[[-21.6  34.2]
 [ 51.2 -59.0]
 [ 48.5 -65.3]
 [ 64.3 -67.3]
 [ 52.6 -70.9]
 [ 52.3 -64.9]]
->
[[ 52.6 -70.9]
 [ 64.3 -67.3]
 [ 48.5 -65.3]
 [ 52.3 -64.9]
 [ 51.2 -59.0]
 [-21.6  34.2]]

[[-69.3  72.0]
 [-73.7  70.3]]
->
[[-73.7  70.3]
 [-69.3  72.0]]

[[ 76.4  69.1  64.7  68.2  70.5 -53.8 -51.2]
 [-74.9 -75.3 -71.7 -72.7 -77.5  59.8  57.6]]
->
[[-74.9 -75.3 -71.7 -72.7 -77.5  59.8  57.6]
 [ 76.4  69.1  64.7  68.2  70.5 -53.8 -51.2]]

[[-17.9  29.1  51.8 -19.5  23.0 -14.5 -51.9  15.0   1.7]
 [ 42.6  -0.5 -13.9   2.6 -68.9 -49.5  32.7 -56.8  21.1]
 [ -2.4 -10.8  -4.9 -13.3  21.5  13.8   1.7   5.5   1.8]
 [ -2.2  26.7 -35.2   8.0 -11.0  14.3 -41.2  17.8 -12.5]
 [  6.6  35.5  13.7 -38.9 -14.5 -16.6 -86.9  -9.1 -25.7]
 [-12.4  19.3   3.7  17.0 -17.3   5.5 -38.5  12.4 -39.7]]
->
[[ -2.4 -10.8  -4.9 -13.3  21.5  13.8   1.7   5.5   1.8]
 [ 42.6  -0.5 -13.9   2.6 -68.9 -49.5  32.7 -56.8  21.1]
 [-12.4  19.3   3.7  17.0 -17.3   5.5 -38.5  12.4 -39.7]
 [ -2.2  26.7 -35.2   8.0 -11.0  14.3 -41.2  17.8 -12.5]
 [-17.9  29.1  51.8 -19.5  23.0 -14.5 -51.9  15.0   1.7]
 [  6.6  35.5  13.7 -38.9 -14.5 -16.6 -86.9  -9.1 -25.7]]

[[-24.9   6.8  10.4  -6.1  13.0   7.5  -4.7   8.0]
 [ -6.0   9.6  11.7 -12.9  28.4   4.8  10.5  -2.2]
 [-36.2 -12.5   6.4  71.3  10.8  16.7  -2.8 -15.2]
 [-24.7 -21.2  -7.6  -9.2 -12.6  20.4  -9.1  22.8]
 [-29.6   0.3  15.2 -12.9 -23.7   4.1  21.8  13.8]
 [-87.3  47.9  23.1   4.0  -1.6   1.1   8.5  18.7]
 [ -1.4   2.9  -5.9  -3.6  -5.5   6.8   6.4   5.5]
 [-23.8  -4.1   6.4 -25.8  -1.1  14.8   1.6   6.3]
 [-38.7  -1.8  -7.5  -1.9 -11.0  -0.9  -6.9 -17.1]
 [ -6.6   6.4  21.7 -39.4  -5.2  10.2   4.6  -5.5]
 [  5.9   6.7  31.8   7.7   2.2 -12.9   3.6  23.3]]
->
[[-24.7 -21.2  -7.6  -9.2 -12.6  20.4  -9.1  22.8]
 [-36.2 -12.5   6.4  71.3  10.8  16.7  -2.8 -15.2]
 [-23.8  -4.1   6.4 -25.8  -1.1  14.8   1.6   6.3]
 [-38.7  -1.8  -7.5  -1.9 -11.0  -0.9  -6.9 -17.1]
 [-29.6   0.3  15.2 -12.9 -23.7   4.1  21.8  13.8]
 [ -1.4   2.9  -5.9  -3.6  -5.5   6.8   6.4   5.5]
 [ -6.6   6.4  21.7 -39.4  -5.2  10.2   4.6  -5.5]
 [  5.9   6.7  31.8   7.7   2.2 -12.9   3.6  23.3]
 [-24.9   6.8  10.4  -6.1  13.0   7.5  -4.7   8.0]
 [ -6.0   9.6  11.7 -12.9  28.4   4.8  10.5  -2.2]
 [-87.3  47.9  23.1   4.0  -1.6   1.1   8.5  18.7]]

[[-50.1  -6.9   4.1  67.0 -39.2 -18.6  -7.1  43.9  15.0  -3.8  10.8]
 [ -8.7  -8.9   2.7  -0.2  -2.1  -1.3   1.7   6.5   1.8  -6.2  28.3]
 [-39.3 -14.3  21.5  62.6 -12.7 -20.2  -6.8  48.8  16.8  -2.3  28.9]]
->
[[-39.3 -14.3  21.5  62.6 -12.7 -20.2  -6.8  48.8  16.8  -2.3  28.9]
 [ -8.7  -8.9   2.7  -0.2  -2.1  -1.3   1.7   6.5   1.8  -6.2  28.3]
 [-50.1  -6.9   4.1  67.0 -39.2 -18.6  -7.1  43.9  15.0  -3.8  10.8]]

[[ 69.8  27.2]
 [ 30.8   6.0]
 [-44.7 -70.7]
 [ 55.9  59.1]
 [-26.9  23.8]]
->
[[-44.7 -70.7]
 [ 30.8   6.0]
 [-26.9  23.8]
 [ 69.8  27.2]
 [ 55.9  59.1]]

[[ -3.8   5.0  -0.8 -34.9  29.9   1.6   3.4  -6.4  13.2 -35.7 -47.4  -0.6
   15.2 -26.4]
 [ -2.1  -3.3  19.1  -3.9  -2.5  -3.0 -14.1 -16.3  12.2 -13.3  34.6  -9.1
   -1.2  -1.7]
 [ 18.5  -2.3   6.8 -32.0  53.3  17.1   2.1  -6.3  -8.1 -10.9 -29.8  15.8
   -4.7 -27.0]
 [  9.6  -9.7  41.4  -7.2  10.9   3.5 -26.5 -29.4  11.5 -10.3  74.3  -7.1
  -13.9  -4.6]
 [  5.4  -5.0  29.9 -14.8  15.7   3.0 -18.9 -23.4  13.1 -17.6  39.9  -5.0
   -5.6 -10.5]
 [ 19.9  -7.7  10.5  19.9   1.0  10.0  -5.6   0.9 -21.3  34.8  48.5  11.4
  -24.8  14.0]]
->
[[  9.6  -9.7  41.4  -7.2  10.9   3.5 -26.5 -29.4  11.5 -10.3  74.3  -7.1
  -13.9  -4.6]
 [ 19.9  -7.7  10.5  19.9   1.0  10.0  -5.6   0.9 -21.3  34.8  48.5  11.4
  -24.8  14.0]
 [  5.4  -5.0  29.9 -14.8  15.7   3.0 -18.9 -23.4  13.1 -17.6  39.9  -5.0
   -5.6 -10.5]
 [ -2.1  -3.3  19.1  -3.9  -2.5  -3.0 -14.1 -16.3  12.2 -13.3  34.6  -9.1
   -1.2  -1.7]
 [ 18.5  -2.3   6.8 -32.0  53.3  17.1   2.1  -6.3  -8.1 -10.9 -29.8  15.8
   -4.7 -27.0]
 [ -3.8   5.0  -0.8 -34.9  29.9   1.6   3.4  -6.4  13.2 -35.7 -47.4  -0.6
   15.2 -26.4]]

[[-36.7  11.0  -5.3 -87.0   3.2  15.5  50.3 -30.8 -14.8  11.4  15.3  53.3]
 [ 17.3 -14.3 -32.9  42.9 -12.1 -53.9  -3.8   8.2 -66.7   5.0 -12.6  14.2]]
->
[[ 17.3 -14.3 -32.9  42.9 -12.1 -53.9  -3.8   8.2 -66.7   5.0 -12.6  14.2]
 [-36.7  11.0  -5.3 -87.0   3.2  15.5  50.3 -30.8 -14.8  11.4  15.3  53.3]]
---
[[81.5 25.3 16.8]
 [ 7.7 70.6 43.4]
 [67.7 46.8  5.6]
 [76.0 10.3 35.5]
 [11.5 33.7 76.1]]
->
[[25.3 16.8]
 [70.6 43.4]]

[[-69.1  62.0 -36.8  31.9]
 [-65.1  52.8 -29.3  44.7]
 [-40.1  42.6 -41.0 -74.0]
 [ 34.5 -38.2  41.5  88.0]]
->
[[ 62.0 -36.8]
 [ 52.8 -29.3]]

[[ 60.1  18.8 -40.1]
 [-25.5  23.4   8.7]
 [ 20.7 -27.0 -26.7]
 [ 87.1  80.7 -28.6]]
->
[[ 18.8 -40.1]
 [ 23.4   8.7]]

[[  0.0  -8.9 -15.6 -23.3 -63.7]
 [-51.8  -7.4   0.0   0.0 -55.4]
 [-73.1  -4.6 -68.6  -5.8  55.7]
 [-74.5  -3.2 -82.9  -0.6  89.5]
 [-61.1   0.0  -8.1 -24.8 -77.2]]
->
[[ -8.9 -15.6]
 [ -7.4   0.0]]

[[-63.5  27.4 -13.7]
 [ -1.4  31.2 -15.9]]
->
[[ 27.4 -13.7]
 [ 31.2 -15.9]]

[[-37.1 -48.3 -26.9]
 [  1.2 -69.7 -19.3]
 [-24.1 -51.7 -22.2]
 [-50.1 -12.1 -22.2]
 [-15.5 -24.7 -22.4]]
->
[[-48.3 -26.9]
 [-69.7 -19.3]]
